[8 0 6 8 5 9 3] -> 0
[8 2 2 4] -> 2
[707 636 907 140] -> 636
[60 96 44  9 34] -> 96
[3 4 7 2 4 5 2] -> 4
[-561   29  847  -74  180 -696  205] -> 29
[7 4 2 1 2] -> 4
[112 330 913  65] -> 330
[8 3 2 4 5 7] -> 3
[7806 3183 7294 3604 3113 5855] -> 3183
---
13.97,-50.30,168.32,-166.54,-94.98
-177.22,-214.75,66.38,-134.76,-100.89
-69.35,-102.73,28.12,-144.78,-104.48
--> -134.76

-160.18,115.81,117.91,28.23,-93.76
138.32,-165.60,-152.42,-55.93,105.08
--> -55.93

-181.702,-205.592,-98.768,-93.739,130.385,-88.270,-114.579
-10.039,-5.917,-69.438,-37.210,-41.732,-11.850,-17.203
12.789,16.466,-5.262,-4.843,-48.913,-9.229,-1.772
--> -11.850

1.034,-1.968,0.744,1.103,-0.916
0.934,-1.913,0.637,0.981,-0.914
1.147,-2.030,0.849,1.231,-0.920
--> 0.981

14.07,-9.53,-12.73,4.88
13.76,-9.20,-12.14,4.86
--> -12.14

-19.0,-12.1,14.2,-19.4,10.9,13.8,-24.7
16.3,8.3,-17.8,16.3,-18.8,-14.5,21.1
13.3,8.7,-13.3,17.3,-15.8,-16.2,24.4
--> -14.5
---
[[-0.08, 0.22, -0.04, 0.19, 0.22, 0.05],
 [-0.08, 0.23, -0.05, 0.20, 0.23, 0.05],
 [0.15, -0.13, 0.12, -0.11, -0.14, 0.03]] ==> -0.13

[0.195, 0.181, -0.164, 0.132, -0.084, 0.037] ==> -0.084

[[-12.9, -13.4, 12.2, -10.5, 10.2, 10.4],
 [-2.6, -2.9, -0.7, -2.9, -0.6, -0.7]] ==> -12.9

[1.2, 1.1, 0.4, -1.6, -1.9, -0.2] ==> -1.6

[[0.199, -0.504, 1.537, -0.701, 2.023, -1.004, -1.420],
 [-0.142, -0.207, -0.312, -0.644, -0.014, 0.069, -0.486]] ==> -1.004

[106.6, -24.3, 18.1, -147.5] ==> -24.3

[[-12.095, -4.355, 1.238, -9.257],
 [-12.279, -6.743, 12.345, -4.327],
 [-12.619, -7.471, -5.369, -8.986]] ==> -12.279

[-1.58, 1.02, 0.96, 0.57, 1.40] ==> 0.57

[[0.3, 0.2, 0.2, 0.5, -0.1, 0.5],
 [1.5, 0.7, 1.8, 1.9, 0.8, -1.4]] ==> -0.1

[8.084, -6.286, 2.126, 3.731, 1.295, 19.819, -12.275] ==> -6.286
---
[[ 26   7   6  -5  24   5]
 [-53 -26 -17   6 -33  -9]
 [-10  -3  -5  -1  -5   1]] Answer: -1

[[ 28  11 -33  49  33  17]
 [ 27  11 -33  48  33  16]
 [ 27  11 -33  48  32  16]] Answer: 48

[[-13 -32 -46 -49 -45 -30]
 [ 46  51  44  31  12 -11]
 [ 50  47  35  16  -5 -26]] Answer: 16

[[-14 -22 -13 -53   4]
 [-26  18  -2 -34  -3]
 [-39 -20  19 -31  30]] Answer: 19

[[ 36  36  36  37]
 [ 37  39  40  38]
 [-32 -28 -31 -45]] Answer: -28

[[ 23 -14  10 -22  43 -22]
 [-28   1 -21   6  38  17]
 [-12   4  24  -4  13 -16]] Answer: -4

[[-39   7 -36  35 -17 -22 -15]
 [ 15  37  17  16 -28  12  43]
 [ -9 -24  -5 -20  23 -18 -20]] Answer: 23

[[ -6   6 -18 -30   8]
 [-51 -52  -4  12  33]
 [-13 -20 -16 -21  39]] Answer: -16
---
array([[386, 602, 247, 557, 626, 438, 462],
       [801, 602, 654, 642, 454, 507, 462],
       [578, 602, 573, 323, 626, 379, 604]]) ⇒ 557

array([[71, 69, 59, 68, 72, 74],
       [29, 15, 91, 41, 18, 17],
       [60, 58, 65, 61, 59, 59]]) ⇒ 68

array([ 914, -494, -476, -625, -358]) ⇒ -625

array([860, 501, 765, 844,  54]) ⇒ 844

array([222, 596, 441, 669, 751, 536, 784]) ⇒ 669

array([122,  62,   8, 239, 252,  44,  69]) ⇒ 239

array([-504,  330, -934,  784, -405]) ⇒ 784

array([[85, 63, 51, 41, 32, 24, 25],
       [47, 35, 28, 23, 41, 29, 39],
       [60, 47, 39, 31, 30, 31, 23]]) ⇒ 41

array([11,  7, 90, 38, 27]) ⇒ 38
---
[[-54, -38, 1, -31, -13, 45], [40, 18, 19, -48, -31, 13], [-47, -20, 5, 32, -2, -47]] Out: -48
[[16, -4, 41, -4, -21, -18, 33], [-4, 19, -12, -24, 10, 30, -24]] Out: -21
[[43, 36, -37, -44, -27, 31], [18, 13, -8, -3, -13, 11]] Out: -44
[[3, -12, 23, -15, -8, 22, 16], [-22, 22, 14, -4, -45, 26, -10]] Out: -8
[[0, -44, 16, -56, 16, -32], [5, 57, -20, -50, -20, 5]] Out: -56
[[-18, -2, -5, -6, 8, 5, 44], [6, 0, -8, 1, 36, 24, -24]] Out: 8
[[-7, -21, 41, -26, -18, 5], [0, -20, 26, 13, -18, 5], [0, -21, 18, 6, -3, 5]] Out: 13
---
253  243   35  252   34  253   43
252  242   37  251   36  252   45
241  233   47  240   46  242   54
result: 253, 54

 85   10   71   65   28  198   82 result: 85, 82

41  70  91   9   6
79  69  62  13   8
result: 41, 8

385  182  773  381  681  298
 32   79  806   18  509   58
919  772  903  281  696  808
result: 385, 808

21  23  74  86 result: 21, 86

 55  238   94   84   91
 46   84  232  116   95
result: 55, 95

3  7  7  7  2
2  8  8  8  5
3  6  6  6  7
result: 3, 7

 839  -931  -319  -359  -284 result: 839, -284
---
[-27  13 -40  42 -47 -15 -33] ⇒ 42, 42

[[-20 -19 -49  30   6]
 [-46   5  -9  11 -14]
 [ 29  -6  46 -23  -9]] ⇒ -9, 46

[56 -7  0  2  1] ⇒ 0, 56

[-48 -31 -14  32 -16] ⇒ -14, 32

[ 55  -4   4  53 -42] ⇒ 4, 55

[ 41  44 -21 -44 -29  37 -38] ⇒ -44, 44

[[ 17 -35  50  22  50]
 [ 11  23  40  55  25]
 [-56  49  21  41  -5]] ⇒ 40, 55

[19 18 48  9 47] ⇒ 48, 48

[[ 48 -15   0 -22  -3]
 [ -1 -12   0   7   5]
 [  6  -1  -1  20   3]] ⇒ 0, 48
---
(-1.27, -1.18, -0.17, -0.07, 1.18) out 1.18
((-0.08, 0.14, -0.01, -0.13, -0.17), (-0.02, -0.01, -0.18, -0.06, 0.07), (-0.11, 0.04, 0.05, -0.12, -0.16)) out -0.16
((-0.225, -0.172, -0.096, -0.026, -0.053, -0.156), (0.116, 0.058, -0.008, -0.076, -0.049, 0.042)) out 0.042
(-16.04, 7.09, 11.12, -2.22, 5.49) out 5.49
(96.0, 30.1, -40.3, -113.7) out -113.7
(-12.004, -2.528, 8.066, 18.898, 14.340) out 14.340
(-6.1, -14.6, -16.5, -5.9, -14.0, -5.5, 16.6) out 16.6
---
[[ 11  19  33  -5 -20 -47]
 [ 11  19  32  -5 -20 -45]
 [ 11  19  34  -5 -20 -42]] ans = 34

[[ 23   9  14 -24  -2]
 [ 26 -16 -10 -22 -55]
 [  4  -2 -11  20  -3]] ans = -11

[[ -1  28 -22  17 -20  -1]
 [  0   7  24 -55  30  13]
 [-46  -2  -4 -48 -26  35]] ans = -4

[[ 21  -1  22  25  27 -50  42]
 [ -8  -8  -6  -6   0  -5  -1]
 [-19 -10 -16 -18 -14  30 -21]] ans = -16

[[-27  29  -7 -23]
 [ -6  11 -20 -41]
 [  8  -9  27  29]] ans = 27

[[  0  32  51  52]
 [ 44  40  28  16]
 [-15  14  38  44]] ans = 38

[[-46 -32  28  14 -32  -4 -20]
 [-34  -5  14 -16  -4 -15  18]
 [-31   5 -20 -11  10   0  47]] ans = -20
---
[ 37   6 -21 -53  -9] | -21, 37
[-33 -36 -34 -20  50 -20  39] | -20, 50
[ 42  -6 -56  18   0  49 -11] | 18, 49
[-47  19  20 -39  33   7  -6] | -39, 33
[-12  32 -23 -43  28  15  45] | -43, 45
[ 48  55 -17  10 -31 -33  -1] | 10, 55
[-13 -19 -14 -15 -12 -43  26] | -15, 26
---
[[-0.4  0.5  1.6  0.2 -0.4]
 [ 0.5  0.0  0.5  1.0 -1.7]]: 1.6, 1.0

[[ 18.3  -0.6  10.6   2.6]
 [-17.0   8.2 -16.8   3.9]
 [  8.3   1.7   3.2   1.4]]: 18.3, 10.6

[[ -0.531   8.754  -8.771  -5.337]
 [-15.878 -10.426  11.440 -20.202]]: 11.440, 8.754

[-195.421   15.747   59.459 -169.407  103.469  -92.855]: 103.469, 59.459

[ 155.549   51.338 -162.866   46.627  -61.010  -94.089]: 155.549, 51.338

[  3.77   5.95 -11.84  13.99]: 13.99, 5.95
---
[[-36  48   6  46  28 -13  32]
 [ 41 -13  27 -56 -19 -21 -21]
 [-22   8  27  14  11  -2  20]] ans = 48, 46

[ 55  20 -17 -53  13] ans = 55, 20

[ -1  40  33  36 -35 -32] ans = 40, 36

[ -6 -12  55 -20] ans = 55, -6

[-32  43  10 -36] ans = 43, 10

[[  6  11  -2 -35  44]
 [  4   1 -14 -12 -11]] ans = 44, 11

[ 23  45 -39 -11] ans = 45, 23

[[-2 -2  7  8  7]
 [36 39  0  0  0]
 [40 44  0  0  0]] ans = 44, 40

[45 -3 -3 41] ans = 45, 41

[54 43 16 -7] ans = 54, 43
---
[45 30 11 -7  0 26] --> 26

[[-29  19  40 -33  36]
 [-33  -6  29 -32  42]] --> 42

[ 44  -7   9 -20 -34] --> -34

[-18  10  -2 -43] --> -43

[-21  30  -3  50  26] --> 26

[[ -6  -1  -5  -9  -2 -14 -42]
 [ -5   6  16  20   5  13  12]] --> 12
